Here is a tiny trained network, its code and every weight. The questions are about switching its units off for an input and a class, where a switched-off unit gives its printed mean instead of its output.

import numpy as np


def w(rows, s, z=0):
    codes = np.array(rows[::2]) - 128.0
    scale = np.full(codes.shape[1], s)
    scale[-1] = z or s
    return codes * scale


def f(y):
    return y / 2 * (1 + np.tanh(0.7978845608 * (y + 0.044715 * y**3)))


def log_softmax(a):
    a = a - a.max(-1, keepdims=True)
    return a - np.log(np.exp(a).sum(-1, keepdims=True))


def net(x, mask):
    res = np.array(x, float).reshape(1, 8) / 4 @ E
    y = f(res @ A[0][:, :-1].T + A[0][:, -1])
    res = res + np.where(mask, y, B[0][:, -1]) @ B[0][:, :-1]
    return log_softmax(res[-1] @ U[:, :-1].T + U[:, -1])


A, B = {}, {}
E = w([
[148,88,70,142,109,72,107,43,178,43],'x0',
[130,130,254,112,223,118,177,205,175,37],'x1',
[81,175,114,78,62,128,78,248,126,220],'x2',
[41,75,46,87,89,121,170,132,58,147],'x3',
[59,36,56,139,170,124,180,146,49,194],'x4',
[217,113,205,174,154,204,235,113,60,154],'x5',
[52,156,107,118,111,132,71,96,118,190],'x6',
[63,175,182,76,67,139,189,21,136,120],'x7',
],0.009)
A[0] = w([
[99,100,61,193,84,138,157,116,43,120,194],'neuron 0',
[105,115,166,90,122,122,126,235,100,168,221],'neuron 1',
[112,175,186,117,112,146,183,92,126,115,255],'neuron 2',
[147,168,93,151,91,173,107,126,111,165,231],'neuron 3',
[147,166,248,172,148,103,124,158,173,107,226],'neuron 4',
[125,123,132,54,148,81,87,188,161,163,145],'neuron 5',
[127,167,116,140,86,110,81,76,116,123,125],'neuron 6',
[120,102,111,122,155,52,124,61,161,66,159],'neuron 7',
[87,156,165,56,83,146,175,86,123,146,183],'neuron 8',
[130,61,139,155,131,162,147,167,32,134,118],'neuron 9',
],0.011,0.0053)
B[0] = w([
[149,53,105,114,159,96,224,60,122,189,195],'neuron 0',
[109,165,75,94,199,84,144,197,86,155,212],'neuron 1',
[127,155,254,80,129,140,171,88,120,150,207],'neuron 2',
[231,122,53,127,106,51,123,150,27,243,179],'neuron 3',
[172,210,159,127,196,209,112,172,171,100,254],'neuron 4',
[43,234,94,154,207,103,74,188,219,139,184],'neuron 5',
[137,119,113,192,94,91,92,47,112,160,165],'neuron 6',
[122,89,85,52,162,92,133,37,222,52,201],'neuron 7',
[32,107,205,73,32,140,131,96,94,183,185],'neuron 8',
[123,74,85,146,160,209,216,226,62,164,187],'neuron 9',
],0.0084,0.019)
U = w([
[8,159,243,28,8,132,152,64,89,183,27],'0',
[208,175,12,148,31,105,27,53,58,212,130],'1',
[50,49,15,45,128,71,77,5,179,43,254],'2',
[250,215,239,174,196,234,166,92,173,39,130],'3',
[15,199,73,66,161,74,10,255,166,140,170],'4',
[108,57,67,155,119,210,204,198,22,176,50],'5',
],0.0089,0.0044)

Each question gives the input, the list of numbers given to net, and the class t.
The units are the neurons (one row each of A and B). Each row of codes is followed by its name. A weight is (code - 128) times the scale printed after its matrix; where a second scale follows, it is the last column's (A, B and U).
mask holds one flag per neuron, in row order. A switched-off neuron (its flag False) gives its mean, the last column of its row in B, instead of its output. The means were averaged over made-up inputs and are rounded, as every weight is.
A unit's drop is (log p(t) with every unit on - log p(t) with that unit switched off) / (log p(t) with every unit on - log p(t) with every unit switched off).
The circuit of an input: a set's keep is (log p(t) with only the set's units on - log p(t) with every unit switched off) / (log p(t) with every unit on - log p(t) with every unit switched off). Starting from all 10 units, units are removed one at a time, each time the one whose removal leaves the highest keep (on an exact tie, the one counted first), for as long as the keep stays at least 0.8.
units of the circuit, in order: the units of the circuit, biggest drop first
unit that matters most: the unit with the biggest drop
top k neurons: the k neurons with the biggest drops, biggest first
drop of u: that unit's drop, to one decimal
input [3,-5,4,4,-5,-8,2,-5], class 1: unit that matters most => neuron 6
input [0,4,7,-4,3,6,2,-1], class 4: top 2 neurons => (neuron 1; neuron 0)
input [3,-2,7,8,2,-1,4,1], class 5: top 3 neurons => (neuron 0; neuron 7; neuron 1)
input [0,-1,6,7,8,-3,0,-1], class 5: top 2 neurons => (neuron 0; neuron 9)
input [1,3,3,1,5,-7,-2,7], class 0: top 4 neurons => (neuron 8; neuron 4; neuron 3; neuron 9)
input [4,-2,3,-1,-5,-1,-5,-2], class 1: top 2 neurons => (neuron 2; neuron 4)
input [5,-1,4,-6,-4,-5,7,2], class 1: top 4 neurons => (neuron 6; neuron 1; neuron 3; neuron 4)
input [-8,-7,1,6,-2,-6,-8,-3], class 5: top 2 neurons => (neuron 0; neuron 3)
input [-5,-6,-3,-5,1,-8,4,6], class 1: top 3 neurons => (neuron 3; neuron 6; neuron 2)
input [5,8,4,8,-2,8,2,2], class 0: top 2 neurons => (neuron 8; neuron 2)
input [-4,6,1,6,-6,-3,4,3], class 0: top 2 neurons => (neuron 8; neuron 2)
input [-6,-5,2,-8,-2,4,0,-3], class 1: top 2 neurons => (neuron 3; neuron 2)
input [-4,-7,3,8,1,-2,5,3], class 1: top 2 neurons => (neuron 3; neuron 6)
input [6,-5,6,4,-5,-6,-7,-3], class 1: units of the circuit, in order => (neuron 6)
input [0,-1,1,8,-1,-2,-2,2], class 0: top 3 neurons => (neuron 8; neuron 7; neuron 9)
input [2,-7,8,-7,1,6,-6,3], class 1: drop of neuron 3 => 0.1
input [-5,-8,-8,-3,-1,2,-7,-7], class 5: drop of neuron 9 => 0.0
input [-2,-7,-4,3,1,-7,8,1], class 1: drop of neuron 3 => 1.0
